In the rows, zero is written as 128.
Both labels of each row
[129 128 137 147 127 157 130 128 118  93 131 129 152 119 134 134 144 136
 140 115 160 112 172 104 125 112 126 131 124 152 150 129]
A & Ql
[153 119 129 117 115  97  92 133 125 138 128 147 131 133 115 131 120 139
 116  96 105 101 111  92 106 115 136 111 151 121 137 129]
R & HD
[153 127 133 132 129 120 105 130 133 136 124 100 118 145  97 135 121 130
 142  95  97 108  98  99 135 137 128 114 147 121 130 129]
R & Ql
[139 121 120 132 126 151 116 132 123  87 123 130 132 120 134 122 131 123
 146 111 120 126 118  73 138 130 132 125 141 128 128 143]
Q & Ql
[155  78 142 134 109 136 100 138 116 141 140 142 158 121 131 125 146 138
 149 109 116  60 144 102  92 131 118 134 138 118 121 145]
A & HD
[119 135 154 150 116 123 131 127 109 106 131 125 140 114 152 133 140 133
 143 148 174  93 149  99  91 122 123 142 127 140 124 116]
A & Ql
[141 112 137 145 137 144 121 129 126 107 140  97 122 125 138 133 145 132
 155  93 123  95 135 122 129 127 147 135 129 125 156 160]
A & Ql
[158 103 128 116 123 140  96 121 125 102 125 140 144 125 127 114 116  90
 140  93 133 111 123  67 129 139 117 126 133 115 130 126]
Q & HD
[150 103 137 135 140 162 146 139 104 111 141 123 143  97 144 129 159 128
 152 116 143  79 160  94 108 124 120 143 136 143 123 142]
A & Ql
[133 143 130 141 137 136 136 107 127 106 132 110 146 109 142 127 109 122
 164 123 151 108 141 116 117 127 156 144 115 139 132 132]
A & Ql
[149  96 141 118  96 105  67 123 130  98 132 143 127 155 129 136 115 126
 130 120  97  83 112  55  91 134 127 129 133 111 132 142]
R & Ql
[151 147 109 142 160 138  98 112 158 169 119  85 107 137  83 136 108 125
 143  72  88 138  93 163 181 120 171 105 144 126 145 133]
R & HD
[145 123 136 148 131 140 134 129 118  96 133 126 134 122 136 113 133 126
 147 117 123 135  96  72 137 129 116 122 132 130 126 127]
Q & Ql
[179  44  96 133  98 141  50 135 140 104 142 129 155 126 122 142 152 133
 153  39  67  62 119  63 119 130 125 116 158 130 138 149]
Q & HD
[149 100 139 133 107 143  96 137 120 121 139 131 148 121 115 117 135 119
 125  92 118  92 115  91 100 137 130 138 132 137 140 154]
A & HD
[128 144 129 163 151 160 144 129 125 106 127  94 131 103 120 122 142 122
 154 106 156 119 130 105 144 121 151 131 126 142 141 118]
A & Ql
[123 116 143 131 108 108 108 100 111  74 127 142 160 112 145 127 132 118
 143 141 133  72 137  57  98 142 131 153 132 128 112 131]
A & Ql
[180  87 140 148 130 166 100 129 148 109 129 109 131 113 112 131 138 119
 161  53  94  83 105  47 130 135 154 127 154 131 130 141]
Q & Ql
[145 155 134 112 178 140 137 124 120 102 121 115 109 149 133 114 130 132
 137 117 138 132 114 107 145 118 126 122 133 128 135 120]
Q & Ql
[150 122 128 134 133 125 132 131 128 151 138 128 159  83 127 121 146 129
 145  95 131 104 144 161 136 123 131  96 129 139 127 123]
A & HD
[131 123 139 109 133 104 106 126 129 115 124 118 111 169 114 136 113 153
 125 106  93 110 105 123 142 132 140 107 155 124 137 133]
R & Ql
[201  19 119 136  79 117  30 153 114 126 136 151 166 150  88 164 147 148
 171  32  16   4 102  13  70 138 140 127 195 149 118 178]
R & Ql
[141 134 133 139 152 133 115 132 148 129 121 114 106 151 102 142 142 126
 152  96 102 121 100 116 142 131 163 118 137 135 133 135]
R & Ql
[124 121 129 138 116 136 114 130 113 111 166 120 134 118 138 119 123 136
 126 116 149 136 111 133 139 137 131 131 119 122 132 124]
A & HD
[161  88 134 128 108 169  81 118 134  89 126 149 142 134 115 130 127 124
 130  86  73 106 124  79 121 131 151 134 138 118 139 124]
Q & HD
[139 140 132 127 118 139 116 124 129 141 140 131 155 110 134 127 131 137
 139 109 141 107 139 143 122 129 126 129 119 116 137 129]
A & HD
[141 124 127 123 129 114  84 133 145 143 128 117 109 122  72 143 142 142
 132  84  82 117 106 125 125 124 122 117 155 128 142  97]
R & HD
[130 131 145 138 123 120 114 132  95 109 136  98 185 111 151 140 152 131
 184 127 155  94 162 119 111 114 119 152 124 135 121 136]
A & Ql
[144 117 119 140 135 176  50 136 134 125 137 112 143 106 140 115 139 128
 147  87 136 105 133 124 137 127 132 131 147 130 146 132]
A & HD
[117 175 126 120 166 173 153 120 104 138 115 106 125 125 138 120 133 127
 119 130 168 156 159 198 161 123 119 121  82 110 147 107]
A & HD
[150 133 116 124 129 140  86 119 141 123 128 111 129 111 116 120 122 141
 130  94 117 151 113 112 158 134 152 119 127 127 146 120]
Q & HD
[158 103 141 138 121 132 124 140 118 108 137 102 143 111 128 123 158 133
 152 107 169  78 130  91 119 131 125 140 143 138 135 145]
A & Ql
[146 112 116 120 125 134 109 125 144 121 118 125 120 133 111 122 106 133
 129 107 137 131 115 110 139 117 123 127 124 115 134 118]
Q & HD
[133  96 117 136 119 155  91 130 123 103 125 129 140 135 127 116 142 128
 168  73  98 103 105  85 141 129 137 129 138 123 138 131]
Q & HD
[137 113 130 112 113 112 118 132 133 113 138 134 124 133 123 136 135 134
 112 111 113 120 137 125 121 130 124 120 133 110 131 112]
R & HD
[128 118 136 141 116 133 137 126 134 101 117 134 148 108 143 132 149 136
 133 129 157  87 144 101 109 118 123 134 136 117 116 131]
A & Ql
[141 124 116 144 110 147 136 128 117 110 135 121 135 108 134 131 122 127
 151 127 132 102 150 118 114 123 130 157 122 125 127 144]
A & Ql
